Here is a tiny trained network, its code and every weight. The questions are about switching its units off for an input and a target symbol, where a switched-off unit gives its printed mean instead of its output.

import numpy as np


def w(rows, s, z=0):
    codes = np.array(rows[::2]) - 128.0
    scale = np.full(codes.shape[1], s)
    scale[-1] = z or s
    return codes * scale


def f(y):
    return np.maximum(y, 0)


def softmax(a):
    e = np.exp(a - a.max(-1, keepdims=True))
    return e / e.sum(-1, keepdims=True)


def log_softmax(a):
    a = a - a.max(-1, keepdims=True)
    return a - np.log(np.exp(a).sum(-1, keepdims=True))


def net(x, mask):
    ids = ['ΠΣαεηθλξφψ'.index(c) for c in x.split()]
    T = len(ids)
    res = E[ids] + P[:T]
    u = 0
    for l in range(2):
        q, k, v = (res @ M[l].T for M in (Q, K, V))
        z = softmax(np.where(np.tri(T) > 0, q @ k.T / 4**0.5, -1e9)) @ v
        res = res + np.where(mask[u], z, O[l][:, -1]) @ O[l][:, :-1]
        u += 1
        y = f(res @ A[l][:, :-1].T + A[l][:, -1])
        res = res + np.where(mask[u : u + 12], y, B[l][:, -1]) @ B[l][:, :-1]
        u += 12
    return log_softmax(res[-1] @ U[:, :-1].T + U[:, -1])


Q, K, V, O, A, B = {}, {}, {}, {}, {}, {}
E = w([
[134,154,141,166,58,82,160,181,191,71,78,84],'Π',
[157,140,114,170,175,74,184,199,160,204,138,203],'Σ',
[131,2,109,133,101,134,98,184,93,83,93,127],'α',
[58,52,176,171,166,136,124,162,144,194,154,89],'ε',
[145,83,89,113,83,93,140,184,98,99,32,200],'η',
[106,76,109,187,95,200,47,185,123,126,77,160],'θ',
[142,58,155,93,85,60,169,133,138,45,198,130],'λ',
[116,188,179,151,184,90,141,187,188,110,197,165],'ξ',
[95,100,141,132,66,66,112,122,168,68,108,126],'φ',
[130,142,168,196,141,167,86,194,166,61,197,116],'ψ',
],0.015)
P = w([
[164,143,161,83,204,110,10,102,184,94,68,133],'0',
[104,177,222,187,31,76,151,196,16,137,150,196],'1',
[57,111,104,89,117,90,154,94,121,114,136,135],'2',
[181,45,231,56,113,121,78,66,160,116,102,161],'3',
[95,153,167,218,66,84,163,189,51,129,135,192],'4',
[40,107,48,88,131,117,189,91,128,102,134,125],'5',
[193,110,172,123,151,139,98,84,154,105,85,131],'6',
[104,147,133,239,80,87,192,188,59,139,143,188],'7',
[14,90,2,72,152,138,226,107,126,67,129,111],'8',
[205,151,144,148,163,142,115,96,141,89,77,118],'9',
[93,171,117,221,77,94,223,194,66,100,138,190],'10',
],0.0093)
Q[0] = w([
[47,88,112,196,18,58,226,243,103,88,172,206],'0.h0',
[142,187,183,73,175,110,175,128,168,114,145,126],'0.h0',
[253,135,89,48,190,139,165,66,120,224,80,129],'0.h0',
[30,120,116,187,149,100,147,212,123,168,163,184],'0.h0',
],0.0081)
K[0] = w([
[110,134,2,92,162,170,220,104,164,82,113,103],'0.h0',
[138,139,190,115,142,96,150,162,184,121,137,158],'0.h0',
[193,114,182,111,109,108,138,162,109,203,92,159],'0.h0',
[71,131,57,94,168,197,170,131,140,176,149,124],'0.h0',
],0.0098)
V[0] = w([
[31,101,158,135,100,165,38,98,135,148,181,98],'0.h0',
[71,254,156,115,188,53,162,110,148,142,171,164],'0.h0',
[150,97,158,166,224,136,129,131,136,156,212,33],'0.h0',
[76,37,113,138,218,44,125,108,149,238,54,144],'0.h0',
],0.0067)
O[0] = w([
[145,254,83,71,130,202,137,200,27,58,170,119,199],'0.h0',
[68,191,134,90,43,161,233,144,200,90,106,201,169],'0.h0',
[249,45,43,115,83,180,186,220,138,125,135,91,192],'0.h0',
[183,128,156,99,178,226,230,78,80,101,50,118,255],'0.h0',
],0.0069,0.0061)
A[0] = w([
[111,121,143,143,96,161,116,100,202,111,85,53,113],'0.n0',
[173,86,113,85,157,57,141,62,135,102,201,129,174],'0.n1',
[118,83,80,132,126,124,142,175,91,125,172,102,204],'0.n2',
[107,119,143,133,198,133,151,119,40,157,107,77,155],'0.n3',
[77,132,98,106,113,111,133,137,118,54,88,86,155],'0.n4',
[178,183,179,219,112,129,135,130,130,170,106,162,173],'0.n5',
[170,104,214,101,187,167,127,108,164,96,89,169,253],'0.n6',
[73,171,97,76,179,108,167,64,155,82,83,111,171],'0.n7',
[69,107,152,111,126,185,214,173,122,165,110,136,144],'0.n8',
[158,123,145,162,34,78,138,150,149,135,120,145,164],'0.n9',
[2,90,161,96,155,141,115,99,166,227,184,76,151],'0.n10',
[71,142,182,164,90,140,118,152,74,94,130,100,198],'0.n11',
],0.0079,0.0033)
B[0] = w([
[227,60,130,123,165,138,112,130,143,185,91,185,139],'0.n0',
[132,129,155,90,190,46,166,122,75,176,1,98,139],'0.n1',
[102,183,105,156,92,96,159,135,142,144,125,81,199],'0.n2',
[94,202,135,145,114,148,122,89,111,110,79,83,203],'0.n3',
[152,134,142,97,185,140,149,170,113,210,149,200,164],'0.n4',
[113,74,133,131,128,90,118,102,83,98,135,104,179],'0.n5',
[172,65,106,121,150,102,55,111,163,100,117,102,214],'0.n6',
[146,182,179,98,44,125,117,83,185,191,119,94,164],'0.n7',
[127,183,75,176,58,90,146,72,124,83,151,100,250],'0.n8',
[103,126,107,174,114,133,164,167,114,76,113,89,172],'0.n9',
[195,85,67,81,111,48,24,161,104,140,140,229,153],'0.n10',
[139,151,110,209,151,85,197,112,90,171,133,155,191],'0.n11',
],0.008,0.012)
Q[1] = w([
[61,134,157,118,105,171,186,75,108,126,160,134],'1.h0',
[156,137,117,92,127,165,89,122,251,110,119,62],'1.h0',
[74,234,145,157,68,50,139,129,83,168,101,141],'1.h0',
[111,55,149,94,121,150,123,130,150,165,145,254],'1.h0',
],0.0076)
K[1] = w([
[112,209,223,93,127,122,170,65,229,118,110,69],'1.h0',
[135,158,193,253,74,82,161,96,60,1,186,121],'1.h0',
[17,221,6,68,131,99,157,151,141,199,95,139],'1.h0',
[253,80,254,93,45,133,87,125,174,182,101,133],'1.h0',
],0.0048)
V[1] = w([
[164,79,144,177,153,55,240,192,21,211,134,138],'1.h0',
[126,74,152,7,190,3,235,104,80,57,109,109],'1.h0',
[78,103,57,242,197,112,128,165,52,15,147,102],'1.h0',
[165,176,128,170,121,92,105,150,214,131,102,123],'1.h0',
],0.0042)
O[1] = w([
[131,121,158,177,105,63,45,175,56,55,198,107,206],'1.h0',
[152,113,254,78,110,125,94,149,96,124,223,39,151],'1.h0',
[4,56,12,116,204,188,63,104,191,42,191,38,253],'1.h0',
[81,104,153,130,123,103,146,142,202,133,71,128,172],'1.h0',
],0.0054,0.0065)
A[1] = w([
[125,81,136,158,147,124,104,212,136,111,171,193,233],'1.n0',
[133,70,145,133,154,133,70,122,150,97,114,66,158],'1.n1',
[188,99,130,103,190,122,125,179,176,122,97,160,164],'1.n2',
[97,253,74,145,113,186,153,89,122,128,143,96,95],'1.n3',
[102,158,138,151,62,124,210,71,98,96,147,147,68],'1.n4',
[143,86,125,57,181,133,74,130,135,133,146,155,83],'1.n5',
[55,181,78,116,65,167,140,186,134,94,181,133,250],'1.n6',
[70,162,107,152,151,87,153,93,150,182,101,178,136],'1.n7',
[171,202,154,140,119,172,160,139,31,175,169,151,156],'1.n8',
[55,174,121,160,105,98,139,207,125,162,145,150,118],'1.n9',
[118,173,108,125,97,137,166,186,169,96,167,144,22],'1.n10',
[124,112,66,92,143,123,147,180,135,77,156,97,190],'1.n11',
],0.0083,0.0016)
B[1] = w([
[204,75,125,73,146,80,166,160,179,162,90,145,166],'1.n0',
[43,155,147,161,142,156,129,123,204,128,91,105,198],'1.n1',
[156,121,102,86,171,199,179,180,111,85,135,134,148],'1.n2',
[181,93,119,58,161,145,144,146,113,86,119,175,253],'1.n3',
[158,123,79,115,75,156,27,168,184,142,160,166,239],'1.n4',
[255,60,25,105,119,205,82,188,120,198,162,195,145],'1.n5',
[106,185,164,224,108,131,161,68,82,152,140,83,243],'1.n6',
[96,110,155,133,145,180,108,165,83,95,106,187,170],'1.n7',
[75,204,73,73,119,59,101,152,135,129,91,105,177],'1.n8',
[114,94,189,67,179,168,184,172,126,181,152,154,194],'1.n9',
[129,102,199,191,77,150,111,99,106,117,132,115,197],'1.n10',
[180,133,84,162,119,115,166,112,143,189,107,165,218],'1.n11',
],0.0082,0.017)
U = w([
[215,72,104,58,226,172,155,224,156,123,96,184,154],'Π',
[143,72,95,160,74,69,52,81,175,121,154,121,165],'Σ',
[2,224,172,195,126,85,138,57,139,107,69,58,123],'α',
[192,177,95,120,124,124,117,110,63,116,144,114,158],'ε',
[147,146,170,165,151,91,110,50,73,131,75,160,71],'η',
[68,115,122,99,214,155,137,126,53,64,172,191,163],'θ',
[134,113,149,70,115,101,120,150,96,137,172,68,205],'λ',
[81,134,158,128,99,198,101,149,114,135,152,147,6],'ξ',
[86,231,95,88,166,99,118,150,160,191,121,148,26],'φ',
[143,103,153,148,166,144,179,98,73,202,145,113,79],'ψ',
],0.0067,0.0026)

Each question gives the input, a string of symbols that net reads in full, and the target symbol t.
The units are the heads (4 rows each of Q, K, V and O) and the neurons (one row each of A and B). Each row of codes is followed by its name. A weight is (code - 128) times the scale printed after its matrix; where a second scale follows, it is the last column's (O, A, B and U).
mask holds one flag per unit, layer by layer, with each layer's heads first. A switched-off unit (its flag False) gives its mean, the last column of its rows in O or B, instead of its output. The means were averaged over made-up inputs and are rounded, as every weight is.
A unit's drop is (log p(t) with every unit on - log p(t) with that unit switched off) / (log p(t) with every unit on - log p(t) with every unit switched off).
The circuit of an input: a set's keep is (log p(t) with only the set's units on - log p(t) with every unit switched off) / (log p(t) with every unit on - log p(t) with every unit switched off). Starting from the 12 units with the biggest drops (on a tie, the unit counted first), units are removed one at a time, each time the one whose removal leaves the highest keep (on an exact tie, the one counted first), for as long as the keep stays at least 0.8.
units of the circuit, in order: the units of the circuit, biggest drop first
most important unit: the unit with the biggest drop
k most important neurons: the k neurons with the biggest drops, biggest first
top k neurons in layer l: the k neurons of layer l with the biggest drops, biggest first
input ξ φ θ ε ψ ε ε Σ ξ Π ψ, target ξ: most important unit	0.h0
input α ε ψ ε ξ η ψ, target Σ: units of the circuit, in order	(0.h0; 1.n9)
input α ε ε ε ε, target ε: units of the circuit, in order	(0.h0; 0.n8; 1.n1)
input ψ ε ε Σ φ ε ε ε ε ξ, target Π: 3 most important neurons	(0.n8; 0.n3; 0.n2)
input ξ Σ ε ε ξ ξ φ, target Π: top 4 neurons in layer 0	(0.n8; 0.n0; 0.n3; 0.n4)
input ε ξ ε Π, target Π: top 2 neurons in layer 1	(1.n6; 1.n2)
input ε ξ ε ξ, target Σ: units of the circuit, in order	(0.n6; 1.n9)
input λ ξ ε ξ η φ ψ, target Π: top 2 neurons in layer 1	(1.n0; 1.n6)
input Σ ε φ ε, target Σ: top 3 neurons in layer 1	(1.n6; 1.n3; 1.n5)
input ψ ψ Σ ε Σ α, target α: units of the circuit, in order	(0.h0; 1.n1; 1.n3)
input ε α φ, target φ: 2 most important neurons	(0.n7; 1.n8)
input ε η α ε, target Σ: top 4 neurons in layer 1	(1.n5; 1.n6; 1.n3; 1.n9)
input ε Σ α ξ, target Π: 4 most important neurons	(0.n3; 0.n2; 0.n8; 0.n6)
input Π ε ε ε ψ Σ ε λ ξ ψ, target Σ: top 3 neurons in layer 0	(0.n3; 0.n8; 0.n0)
input ε η ε ε η ψ ε ξ, target ψ: top 2 neurons in layer 1	(1.n6; 1.n9)
input ξ ε α ε η, target α: most important neuron	(1.n3)
input ψ α ε ε ε Π α ε, target Π: 4 most important neurons	(0.n10; 1.n0; 1.n6; 1.n9)
input φ ξ Π ε ε ε Π ε φ Σ ψ, target φ: 4 most important neurons	(1.n8; 0.n7; 0.n8; 1.n3)
input ψ ξ ε ξ α ξ Π ε ψ ψ, target α: 4 most important neurons	(1.n4; 1.n1; 1.n3; 0.n10)
input ψ ε ψ ε φ, target ψ: top 2 neurons in layer 1	(1.n6; 1.n9)
input ψ ξ ξ ξ, target α: 2 most important neurons	(1.n4; 0.n9)
input ε φ φ α α, target φ: top 2 neurons in layer 1	(1.n8; 1.n3)
input ε ε ε ε α, target ε: most important unit	0.h0
input Π ε ξ ε ψ ψ ξ, target Σ: 4 most important neurons	(0.n3; 0.n8; 0.n2; 1.n3)
input ψ ε Π θ α ε Σ ψ φ, target φ: 3 most important neurons	(0.n7; 0.n4; 1.n8)
input ξ θ λ α Σ ξ ξ ψ Π α α, target Π: top 2 neurons in layer 0	(0.n7; 0.n8)
input ξ ξ ε ε ε η Σ α, target η: most important neuron	(0.n7)
input ε η ξ, target ξ: top 2 neurons in layer 1	(1.n4; 1.n10)
